Each row is followed by its class.
[-518  442  316  117 -343   87 -360  204 -451 -461 -328 -238 -281  315
  358  -73  -49  127  119  137 -189  -55   37   30  -17    6  163  -51
   17  224   -9  -35   49   70  273  559  125 -229 -114  263 -195] | K862
[  79  117  -57  106  -10    2 -241  177   36 -160  -11 -218  477 -274
  143 -142 -327  225   82 -111   18   42 -129 -259  -44  118  119 -437
 -122 -215 -175 -173 -119  107   -1   76   10 -234 -266    2  -25] | K76
[-596  446  365  155 -322  113 -366  219 -442 -443 -374 -176 -332  342
  368  -41  -80  149  168  136 -130  -10  -43   54  -24   -5  139  -90
    9  226   23  -62   33   51  253  601  168 -283  -40  193 -153] | K266
[-118   46  258  149 -129 -264  247  348   29   75  -57  228 -342  149
  104 -171   77  -76  250  -70   -5   67  -88  -68  -77  215 -216  120
   25  -90 -323  -94   10 -146   87 -179 -193  -97   99 -288  185] | K266
[-152 -116  145   84  160  -62 -193  304  112 -241  767 -264 -248   23
 -160 -249  416 -513  -44  189   16 -270 -566 -507  -60 -314   50 -393
 -238  174  306  239  330 -313 -302 -119  158 -227   -5  187  102] | K578
[-183 -145  201  171 -209 -298  -48  284 -148   77  -56  234 -242  311
  148 -135   16  -13  110   45   52   22  -55   39  -70  229 -155  -79
  -10   48 -216 -204  -79 -271   90 -152 -127 -204  106 -253   72] | K690
[ 164  -70  -35   81  -54   44 -245  287 -241  -72  151 -283  559   70
  176  -93 -116  140   68 -231  -28   22 -232 -461  -30   80  103 -417
 -176 -217 -117 -264  -31   15 -158  110   68 -209 -330  237  150] | K690
[ 161   54  -30   82  -21   11 -208  171 -240 -143  201 -311  594  -40
  184  -55 -161  106  -53 -216  -22   43 -137 -431  -27  111   95 -376
 -145 -253 -100 -268  -99   35 -141  151   61 -186 -351  137  184] | K538
[ 198  -70  136  211 -566  591   58  149  198  -83 -216 -284 -217 -382
  132  -63  -96  -83  177  311  234  113 -322  375   32  249  -52  195
   61   57  123  -57 -296   13  -13   40   68 -340  319 -195 -121] | K623
[-501  345  331   16 -352  156 -505  102 -641 -316 -414  -95 -313  310
  172  -67   24  273   69  -36 -246  106  156   51   63 -112  137 -149
   15   88   27   -6  -87   71  211  740  102  -62 -101  184 -140] | K862
[ -97 -151  208  152 -227 -212   88  224 -127  145 -147  193 -321  254
  169  -97   85    7   76  -37  -19   72   27  114 -126  302 -137  -13
   22   64 -237  -94 -117 -270   98 -108  -92 -122  108 -278  106] | K538
[ 141  170 -109  142  -17   25 -264  185  -81 -190   66 -225  519 -125
  148  -98 -282  181   29  -99   50  112 -187 -268  -63  161   50 -400
  -74 -231 -160 -215 -100  -22  -69  -43   57 -295 -285   33  -17] | K578
[ 221  -14   -6   44  -81  143 -214  225 -177 -202   60 -259  559  -69
  121  -54 -191  161   20 -210  -46   66 -141 -417  -52  107   50 -396
 -172 -270 -137 -280  -80   29 -111  162   74 -202 -326  220  111] | K728
[ 216  -21   -6  112   -3   25 -186  291 -219 -183  259 -341  630  -80
  168  -50 -108   39   64 -174   45   90 -269 -445   -6  127   89 -385
 -170 -295  -86 -302  -88   26 -230  127   58 -216 -333  169  249] | K76
[-610  425  373   76 -283   83 -455  116 -525 -315 -366 -149 -302  274
  203  -65  -48  211  108   58 -222   79   68   48   59 -114  163 -165
   13   95   34   20  -11   98  238  688  117 -190  -57  157 -123] | K76
[ -29 -307   89  142  135  -22  -10  292   29 -227  697 -221 -321 -209
 -140 -175  511 -340   31  211   58 -162 -609 -425 -127 -201  -47 -337
 -294  142  230  312  330 -376 -286 -252  242 -306   26  290  152] | K481
[-544  409  353   46 -396  126 -339  124 -419 -439 -426 -169 -331  326
  323 -126 -108  273   43   29 -282  -44  103  131   -2   12  176 -142
    4  256  -28   23   31  101  361  676   92 -140 -113  226 -249] | K481
[-555  462  270   88 -387   27 -437  214 -525 -481 -414 -198 -261  353
  303 -116  -27  240   20   66 -223  -11  151   75   27  -41  116  -61
   20  217  -29 -100  -26   51  304  642   93 -173 -139  341 -152] | K578
[-605  430  365   73 -298  113 -534  116 -596 -339 -374 -145 -331  269
  174  -74   -8  229  110   48 -185   89   97   90   71 -135  167 -185
  -18  136   72   -1  -69   50  205  697  126 -161  -34  145 -138] | K76
[-503  462  308  171 -373  119 -405  179 -512 -508 -271 -218 -241  430
  340  -61   12  239  104  145 -209   16  -39   91   42   17  178 -116
   46  221  -21  -60  -22   62  289  605  171 -187 -207  273 -136] | K578
[-542  420  319   75 -342  106 -359  151 -433 -439 -399 -135 -374  351
  344  -71  -47  229   61   70 -287  -26   34   24  -31   23  141 -150
    8  174  -31  -30   30  146  303  678  112 -154  -47  234 -223] | K508
[-165   24  232  132 -127 -337  220  396  -62  135  -26  239 -289  123
   59 -144  104 -105  252  -80   11   66  -97  -44  -46  199 -188  120
   31  -17 -255  -70    4 -247  117 -136 -237  -58  160 -251  198] | K728
[-202  -67   77   82  134 -151 -230  319  -89 -182  772 -167 -286   68
 -201 -256  462 -434  -27  141  -18 -237 -522 -524   -8 -347   90 -427
 -263  139  312  237  290 -315 -219  -40  137 -155  -65  244  101] | K542
[   5 -173   47   71   63  104 -185  170  -89 -223  735 -115 -289  -84
 -203 -198  403 -314   31   51  -12 -231 -596 -436  -83 -180    5 -385
 -279  -16  258  263  227 -380 -211 -118  214 -150 -167  295   77] | K862
[ 181   -1   20   95    7  -51  -99  351   73 -264  363 -351  617 -199
  188 -236 -386  -88  113 -115  207  -29 -410 -351  -38  143  185 -508
  -73  -88  -33 -242  -92  118   34  107  -47 -246 -268  -81  282] | K578
[ 264   -4   -8   96  -27  -47 -141  244 -117 -232  349 -319  607 -136
  174 -182 -283  -42   77 -186   89  -10 -246 -356  -13  202  199 -437
 -136 -225 -102 -216 -125   21  -31   73    2 -211 -290  -19  204] | K862
[-630  452  343   66 -313   58 -484   83 -655 -330 -343  -87 -322  361
  200  -54   -9  258   -3   19 -260   97  141   28   68 -153  150 -168
   49  125   63    3  -10   52  205  650  103  -91  -52  158 -143] | K169
[ 115  103  -75  141  -59   74 -356  314   11 -210   65 -258  469 -156
  155 -178 -328  151   88  -91   87  -20 -210 -272  -78  109   36 -439
 -104 -183 -157 -270 -161   34  -49   -9   32 -373 -294   80  -40] | K623
[-553  428  252   81 -255   33 -553  210 -528 -351 -308 -121 -243  368
  182  -15   37  237   38   56 -237  100  162   44   22 -122  176 -119
   -9   85   58  -11 -122   18  107  591  132 -213  -35  328 -198] | K508
[-512  446  304  101 -271   58 -429  241 -422 -463 -193 -215 -314  346
  313  -81  -14  192   63  127 -248   58   39    9   25  -34   81 -105
   20  187  -10  -50   31   86  223  582  140 -233 -146  232 -148] | K481
[ 212   50  -20   70    9    8 -163  219 -103 -229  303 -296  653 -153
  166 -159 -356   45    9 -129   86   38 -208 -341  -17  148  106 -453
 -111 -185 -113 -247  -72   23  -13   41    2 -215 -281  -59  152] | K542
[-204  -12  288  117 -145 -217  228  357  -32  161 -132  272 -344   59
   83  -86   38  -15  254  -79    6   61 -105  -69 -136  212 -185   71
   32   -6 -224  -60    9 -211   96 -112 -182  -53  179 -314  185] | K690
[ 285  -79  136  297 -448  535   33   75  126 -184   65 -354  -83 -496
  132  -44  -74  -51  171  354  184  172 -396  345   20  260   26  269
   31   28  155   -6 -230   -9   30   10   93 -345  353 -238    6] | K538
[ 240  -30  148  237 -492  562   48  188  213  -97 -176 -363  -86 -513
  108   74 -112  -80  251  308  164  103 -351  407    8  242  -47  144
  142   26  162  -31 -315  -88   45  114   71 -350  269 -185  -30] | K169
[ 230 -120  102  268 -446  564   85  214  277   -9 -112 -443  -89 -471
   81  113   22  -85  306  244  153  151 -414  388   60  257    9  140
  115    5  143   57 -277 -139   44   87   97 -358  264  -72   37] | K76
[-250   -9  333  129 -152 -294  278  437  231    8 -125  185 -269  144
  155 -195 -105 -117  216   36  126   -7  -73  -68 -212  183  -44  -46
   66  179 -199 -143    9   34   51 -165 -149 -206   46 -345  135] | K623
[-139 -128  213  220 -189 -281   75  305 -130   40 -126  171 -340  199
  193 -118   64  -31   83   61   21   81  -57   13 -117  259 -183   15
   62   74 -235 -155  -67 -221   82 -121  -98 -227  143 -237  157] | K728
[  48 -162   51  117   85  113  -99  197  -12 -339  831 -182 -274 -212
 -225 -229  355 -393   -7   92   57 -250 -699 -397  -89 -162  -34 -310
 -223   71  304  214  262 -370 -185 -143  199 -190  -51  251  183] | K728
[ 238   -2   77  306 -491  498   -9   58  105 -226  -15 -290  -62 -423
   85 -103  -72  -21  174  367  146  131 -426  355   93  286  -13  287
   38  -56   71  -90 -252   -4   77  -13   38 -317  250 -250  -72] | K169
[ 287  -52   58  225 -513  607  -37   66  149 -149  -79 -273  -22 -468
   82  -26 -104  -12  195  321  144  180 -367  357   84  278  -36  274
    9  -84  102  -62 -266  -59   57   39   81 -329  301 -199 -136] | K266
[ 295  -72  118  237 -535  671   21  152  174 -112  -71 -278 -166 -455
   52  -28  -80  -19  267  260  162  200 -409  349   33  271  -22  215
   39  -16  128  -30 -240  -13  111   64   44 -280  338 -209  -70] | K690
[-149  -18  281  162 -153 -305  302  428  185   88  -77  200 -305   63
  128 -152  -15 -108  214  -32   98   39  -98  -52 -235  187  -83  -50
   85  127 -187  -86  -14  -54   12 -193 -157 -172   99 -300  176] | K538
[ -16 -210   73  107   84  106 -122  213  -88 -253  749 -197 -252   16
 -155 -188  389 -367   37   33   37 -256 -745 -379  -71  -97   47 -439
 -213   42  261  226  213 -367 -197  -86  243 -173 -152  277  200] | K728
[ 273  -26   34   87   -7   -7 -135  346   -3 -303  277 -293  559 -201
  150 -160 -364  -54   61 -161   93   19 -263 -363  -70  188  146 -473
 -145 -164  -87 -266 -126  -19   -9   92  -32 -294 -258  -31  203] | K542
[  79 -132   53   93   41  138 -137  125  -95 -254  788 -158 -274   63
 -174 -232  376 -369  -85  -35  -85 -270 -660 -427 -108 -106   62 -397
 -220   30  255  255  229 -377 -211  -57  249 -108 -143  280  131] | K538
[-108  -85  314  107 -145 -279  264  438  217   81  -81  185 -276   81
  117 -154  -12 -132  216  -47   82   62  -34  -74 -209  135  -62  -19
   48  143 -176 -102   -7  -13   -5 -149 -200 -133  126 -279  175] | K538
[ -14 -176   31  150  102 -103  -39  301  -27 -232  805 -284 -233 -106
 -140 -258  523 -374   14  175   21 -169 -591 -415  -51 -170 -160 -289
 -299   36  128  258  339 -480 -249 -282  170 -317  -60  366  163] | K76
[-221 -144  248  151 -197 -238   47  263 -128   97 -210  260 -309  285
  147 -108    4   48  127  -38   -8   68  -17   12 -139  231 -126  -42
   -8   64 -232 -127  -36 -278  102 -120 -102 -182  127 -250   83] | K542
[-491  365  378    9 -261  169 -439   58 -575 -320 -412 -123 -279  241
  111   -7   -3  255   46  -42 -242  139  202   86   71 -167  146 -106
   24  121   61   36  -50   83  178  768  116  -81    1  164  -98] | K690
[-179  -16  286  108 -153 -311  295  426  230   43  -57  198 -286  152
  163 -142  -68 -208  182  -54   98   25  -31  -78 -190  171  -36  -58
   80  143 -173 -109   13  -22   89 -159 -193 -186   85 -269  133] | K266
[ -88 -202  176  203 -211 -210   16  288  -99   75 -102  188 -323  245
  161 -107   84   34  172   52    7   78  -82   51  -98  279 -153  -15
   47    6 -244 -146  -93 -214   89 -149  -58 -179   74 -262  129] | K862
[-481  490  203  -26 -275   97 -487    6 -554 -264 -474  -96 -197  213
  145   -5   -9  269  -73  -50 -338   73  350   27   42 -144  209  -11
  -27   10   61   58 -135  126  163  746   73  -69  -99  296 -290] | K862
[ 201  -22   12   50  -44  165 -113  153 -155 -176   74 -301  572 -139
  144  -68 -255  136   23 -266   -9   53 -242 -406  -64  148  146 -409
 -142 -252  -82 -233  -39   78 -125  159   82 -173 -287  114  183] | K76
[  -3 -299   77  107  133   32  -49  300   66 -224  622 -259 -269 -187
 -133 -178  492 -314   14  184   -1 -227 -560 -444 -181 -175 -130 -290
 -287  116  161  264  361 -415 -319 -298  236 -297  -10  309  102] | K623
[  44 -190   62  124  123   70 -119  159 -102 -276  899 -179 -291  -59
 -210 -184  443 -391  -46   76  -36 -223 -675 -432  -69 -156   28 -359
 -253   19  285  309  272 -426 -230 -136  259 -201  -99  304  174] | K690
[ 263  -18   88  277 -465  572   66   50  164 -196   52 -352    4 -459
  101  -44 -104  -61  186  350  204  125 -407  355   80  273   -4  265
   37    9  131  -44 -222  -23   78   15   85 -342  320 -201  -58] | K508
[  87   21  -39   93  -36  -12 -185  277 -271 -191  220 -269  669   60
  198  -16 -192  105   29 -160   51   42 -264 -387   -8  157   98 -415
 -109 -246 -107 -312  -72  -11 -163   41  104 -292 -411  194  157] | K623
[-186   -3  324   95 -160 -307  283  435  157   72  -90  255 -330  104
   90 -176  -52 -100  224  -65   75   64  -31  -99 -205  142  -39  -18
   56  133 -147 -109    6    6   34 -155 -198 -105  118 -316  168] | K481
[-513  448  327  132 -335   98 -400  210 -386 -489 -225 -264 -277  343
  382 -123 -100  155  115  114 -208  -36  -43   62   57  -28   95 -104
   -1  235   -9  -68   -3   62  301  642  111 -277 -101  223 -145] | K169
[ 179  -48  129  246 -553  563   26  127  170  -27 -204 -271 -247 -368
  125  -62  -48 -125  229  375  289  155 -363  332   55  227  -88  199
   51   49  116  -51 -281  -30  -12    7   65 -314  377 -209 -104] | K728
[-589  398  376   80 -272   90 -513  153 -613 -354 -232 -152 -224  341
  176  -54   -8  239   65   30 -229  118   49   34   97 -138  175 -176
   26  118   61    3  -23   51  200  701  104 -163  -84  160  -93] | K690
[ 241   53   16   90  -32  -18 -115  365   60 -300  368 -319  594 -160
  176 -190 -366 -121   62  -84  156  -19 -299 -339  -34  172  143 -496
  -71 -168  -77 -268 -102  123  -33   61   -6 -262 -288  -12  165] | K481
[ 232  -24  -41  124   -9   34 -221  214 -244 -220  261 -309  592   21
  158  -69 -135   50  -13 -170  -26  -11 -217 -432   -3  154  127 -403
 -167 -284 -128 -268  -97  -43 -130   68   96 -251 -339  211  173] | K508
[ 185 -106  152  301 -615  565   58  167  134  -83 -233 -278 -242 -411
  130  -90  -32  -67  185  329  229  133 -390  308   10  260  -58  162
   49   54  106  -65 -267  -62    4   38   55 -378  363 -167  -94] | K508
[-110 -226  205  168 -196 -249   60  269  -96  129  -43  185 -307  269
  148 -137   70  -39  120  -28  -15   50  -42    5 -104  285 -118   -8
  -15   28 -220  -86  -69 -325  110 -159 -105 -175  132 -283  142] | K862
[-492  408  269   98 -339   78 -381  207 -421 -461 -317 -272 -249  391
  363  -31  -18  155   60   75 -242  -16   57   24   23   25  156 -107
   46  160  -39  -46  -30   70  253  623  143 -226 -144  323 -153] | K862
[-116 -179  243  173 -156 -176   43  210  -94  151 -102  163 -296  266
  137 -110   69  -17  151    5   15   41  -40   63  -99  278 -151    1
    3   39 -228 -115  -54 -254   94 -138  -56 -133  124 -343  143] | K481
[  38 -119   41   91   18  121 -103  146  -54 -249  755 -149 -313 -152
 -201 -174  372 -348  -38   58  -22 -200 -582 -441 -134 -158    0 -356
 -227   42  336  258  238 -366 -172  -44  213 -135  -63  232  109] | K862
[-248   56  283  178 -151 -316  227  364   -4  102 -107  210 -285  196
  106 -124   39  -94  238  -13   40   25  -92  -61  -83  225 -133  112
   52  -50 -252  -76   20 -217  131 -155 -192  -55  132 -255  227] | K578
[ 232  -80  124  236 -586  632   40   99  158  -59 -352 -271 -186 -415
  107  -75 -105  -63  214  300  275  129 -329  330   56  220  -57  232
   43   33  108  -85 -297   -6  -10   85   33 -301  374 -227 -121] | K862
[-170   28  272  192  -99 -248  197  336  -60  149  -75  231 -313  177
  113 -109   69  -74  316  -70   68   67 -163  -73  -91  194 -203  104
   17  -57 -269  -72    4 -275   68 -213 -172 -136  146 -273  217] | K266
[ 180   60   49   86    9 -122  -63  368  -23 -334  384 -314  570 -229
  174 -219 -339  -41   73 -126  154  128 -242 -383  -31  153  109 -452
 -175 -139 -114 -205 -105  -19   -4   82  -51 -303 -213  -44  250] | K542
[ 282  -30   91  272 -494  570  -23  129  161 -207   58 -332  -26 -537
   90  -35 -111  -33  205  365  232  193 -398  345   35  265  -65  243
   42   -2  147  -82 -268  -58   32  -32   57 -341  342 -209  -51] | K728
[-518  428  295  -21 -301  134 -555  144 -442 -310 -390  -97 -232  225
  113   -9  -44  222  -19  -24 -298  109  306    8   51 -194  113  -31
  -55   34   73   16  -99   26  166  717   61 -152   -6  354 -251] | K481
[-462  438  185   79 -256   64 -581  152 -596 -395 -281 -134 -129  305
  138   20    2  261   -7   16 -229  172  166   40   49 -126  108  -62
   -1   38   65 -101 -144  -17   84  619  176 -253  -69  375 -130] | K76
[-112 -192  244  167 -182  -92  -13  214 -112  108 -248  190 -280  240
  155  -68   17   30  153  -56   29    1  -41   75 -109  226 -124  -26
    5   66 -231 -157  -98 -243   66  -90  -51 -170  134 -246  105] | K538
[-561  462  347   62 -298   86 -520  112 -603 -353 -367  -96 -318  342
  196  -33  -13  301   92   46 -213  198  164   49   67 -164  104 -126
   29   82   37  -20  -61   76  192  678  110 -115   -2  155 -118] | K266
[ 191  -38  125  244 -453  529   57  228  263  -70  -47 -439 -105 -493
  122   68  -38 -162  255  311  169  138 -403  294    7  242   19  108
  135   19  166   36 -256  -55   29   82  114 -369  259  -95   20] | K76
[-176  -30  296  149 -136 -259  276  263  -18  201  -42  227 -260  217
  140  -84   81   -9  262 -105   14   77 -133    3  -68  236 -170   65
    2  -33 -273   -4    5 -258   90 -125 -198  -24  177 -300  201] | K538
[ 244  -28  113  322 -539  495   23  195  133 -102 -124 -305 -204 -374
  125  -85  -56 -182  169  346  300  156 -360  298   36  240  -54  213
   58   51  110  -83 -292 -102  -53  -31   75 -387  366 -175  -36] | K538
[ 285  -85  118  264 -505  579  -35  102  104 -129  -96 -284 -126 -495
  103  -64  -54  -33  233  341  141  184 -394  341   41  282  -32  284
    1  -32  104  -12 -235 -103   41   25   68 -313  406 -266 -100] | K266
[-472  470  218    4 -314   98 -543  123 -560 -379 -283 -162 -134  296
  158   20  -36  227  -10  -10 -235  145  271   61   90 -147  157  -60
  -15   33   96  -36 -189   38  186  723  100 -192 -106  358 -182] | K862
[ 243   61   -9   78   -1  -45 -160  349  -60 -308  326 -331  623 -142
  184 -179 -350  -65   72 -146  153   48 -298 -364  -24  148  119 -487
 -117 -181  -95 -301 -132   49  -86   60  -15 -325 -260    6  191] | K542
[ 157   24  -10   67    7  -71 -232  350  -70 -292  367 -322  708 -109
  162 -158 -337  -10   90  -72  133    4 -280 -333   10  138  155 -518
 -116 -185  -92 -290 -112   -3  -23   11   13 -281 -304  -31  185] | K266
[-546  437  351  152 -298   45 -404  207 -416 -480 -331 -231 -299  343
  377  -74  -54  138  122  140 -151  -38   15   48    2  -41  120 -128
   31  245  -22  -51   13   42  222  595  156 -278 -111  251 -148] | K266
[ 113  110  -51  154   75  -28 -163  241   11 -238  168 -211  495 -214
  161  -94 -306  116   65 -118  157   81 -253 -291  -53  104   54 -427
 -100 -145  -77 -230  -74   14 -143   -5   65 -309 -164  -51  102] | K578
[ 281   18  -19   93  -31  -61 -162  305  -27 -250  379 -406  687 -168
  138 -275 -341  -71   -2 -209   89  -38 -266 -359  -30  164  113 -431
 -125 -183 -135 -242  -80  -54  -14   23  -71 -275 -254   21  220] | K538
[ 260   65  -42   77   -1  -53 -113  257  -58 -239  370 -311  620 -171
  153 -199 -330  -79   -1 -204   89    7 -230 -383    0  140  129 -446
 -140 -219  -83 -261  -56   64  -70   79  -12 -254 -258   43  176] | K76
